Here is a tiny trained network, its code and every weight. The questions are about switching its units off for an input and a class, where a switched-off unit gives its printed mean instead of its output.

import numpy as np


def w(rows, s, z=0):
    codes = np.array(rows[::2]) - 128.0
    scale = np.full(codes.shape[1], s)
    scale[-1] = z or s
    return codes * scale


def f(y):
    return y / 2 * (1 + np.tanh(0.7978845608 * (y + 0.044715 * y**3)))


def log_softmax(a):
    a = a - a.max(-1, keepdims=True)
    return a - np.log(np.exp(a).sum(-1, keepdims=True))


def net(x, mask):
    res = np.array(x, float).reshape(1, 4) / 4 @ E
    y = f(res @ A[0][:, :-1].T + A[0][:, -1])
    res = res + np.where(mask, y, B[0][:, -1]) @ B[0][:, :-1]
    return log_softmax(res[-1] @ U[:, :-1].T + U[:, -1])


A, B = {}, {}
E = w([
[81,2,81,97],'x0',
[235,91,202,237],'x1',
[133,175,25,202],'x2',
[34,173,192,168],'x3',
],0.0096)
A[0] = w([
[149,34,184,145,168],'neuron 1',
[184,93,147,68,122],'neuron 2',
[228,139,163,154,2],'neuron 3',
[100,109,212,70,148],'neuron 4',
[51,108,77,134,250],'neuron 5',
[95,144,115,51,113],'neuron 6',
[191,33,153,149,109],'neuron 7',
[153,239,7,93,168],'neuron 8',
[145,63,134,57,88],'neuron 9',
[112,179,28,141,129],'neuron 10',
[130,109,136,244,183],'neuron 11',
[56,84,89,172,120],'neuron 12',
[101,128,141,215,152],'neuron 13',
[27,78,72,184,155],'neuron 14',
[138,237,199,119,135],'neuron 15',
[127,173,227,109,159],'neuron 16',
[86,174,43,40,247],'neuron 17',
[144,227,123,199,170],'neuron 18',
[78,155,170,210,184],'neuron 19',
[129,164,157,100,148],'neuron 20',
[195,214,153,120,99],'neuron 21',
[194,80,79,159,156],'neuron 22',
[116,95,56,166,155],'neuron 23',
[42,102,132,75,170],'neuron 24',
],0.011,0.0053)
B[0] = w([
[206,133,123,158,183],'neuron 1',
[151,101,148,167,156],'neuron 2',
[89,97,80,182,170],'neuron 3',
[136,143,171,128,187],'neuron 4',
[91,124,62,127,203],'neuron 5',
[83,111,76,155,183],'neuron 6',
[240,159,133,104,181],'neuron 7',
[164,144,45,26,241],'neuron 8',
[80,84,130,197,165],'neuron 9',
[182,205,11,95,197],'neuron 10',
[126,78,50,150,192],'neuron 11',
[94,141,58,94,162],'neuron 12',
[127,75,115,143,164],'neuron 13',
[114,120,2,68,185],'neuron 14',
[63,115,170,115,202],'neuron 15',
[107,130,179,138,187],'neuron 16',
[167,125,15,158,252],'neuron 17',
[16,83,64,125,212],'neuron 18',
[81,66,182,228,183],'neuron 19',
[82,132,160,124,152],'neuron 20',
[70,110,84,94,182],'neuron 21',
[208,157,112,119,186],'neuron 22',
[149,161,93,63,172],'neuron 23',
[80,115,106,102,204],'neuron 24',
],0.009,0.014)
U = w([
[220,131,185,171,24],'0',
[190,226,85,3,222],'1',
[96,65,88,159,254],'2',
[64,177,242,84,14],'3',
],0.011,0.00071)

Each question gives the input, the list of numbers given to net, and the class t.
The units are the neurons (one row each of A and B). Each row of codes is followed by its name. A weight is (code - 128) times the scale printed after its matrix; where a second scale follows, it is the last column's (A, B and U).
mask holds one flag per neuron, in row order. A switched-off neuron (its flag False) gives its mean, the last column of its row in B, instead of its output. The means were averaged over made-up inputs and are rounded, as every weight is.
A unit's drop is (log p(t) with every unit on - log p(t) with that unit switched off) / (log p(t) with every unit on - log p(t) with every unit switched off).
The circuit of an input: a set's keep is (log p(t) with only the set's units on - log p(t) with every unit switched off) / (log p(t) with every unit on - log p(t) with every unit switched off). Starting from the 12 units with the biggest drops (on a tie, the unit counted first), units are removed one at a time, each time the one whose removal leaves the highest keep (on an exact tie, the one counted first), for as long as the keep stays at least 0.8.
units of the circuit, in order: the units of the circuit, biggest drop first
k most important neurons: the k neurons with the biggest drops, biggest first
drop of u: that unit's drop, to one decimal
input [-8,1,0,-4], class 2: units of the circuit, in order -> (neuron 18; neuron 3)
input [2,-1,8,4], class 1: most important neuron -> (neuron 10)
input [-4,7,0,-6], class 0: units of the circuit, in order -> (neuron 7; neuron 8)
input [3,-8,-3,0], class 2: 2 most important neurons -> (neuron 9; neuron 6)
input [-6,1,1,5], class 3: 2 most important neurons -> (neuron 17; neuron 15)
input [6,8,5,-4], class 0: 2 most important neurons -> (neuron 8; neuron 10)
input [3,5,4,-2], class 0: 2 most important neurons -> (neuron 8; neuron 10)
input [-3,-7,-6,-6], class 2: drop of neuron 18 -> -0.1
input [-7,5,-5,8], class 3: drop of neuron 17 -> 0.2
input [4,5,5,0], class 1: drop of neuron 22 -> 0.4
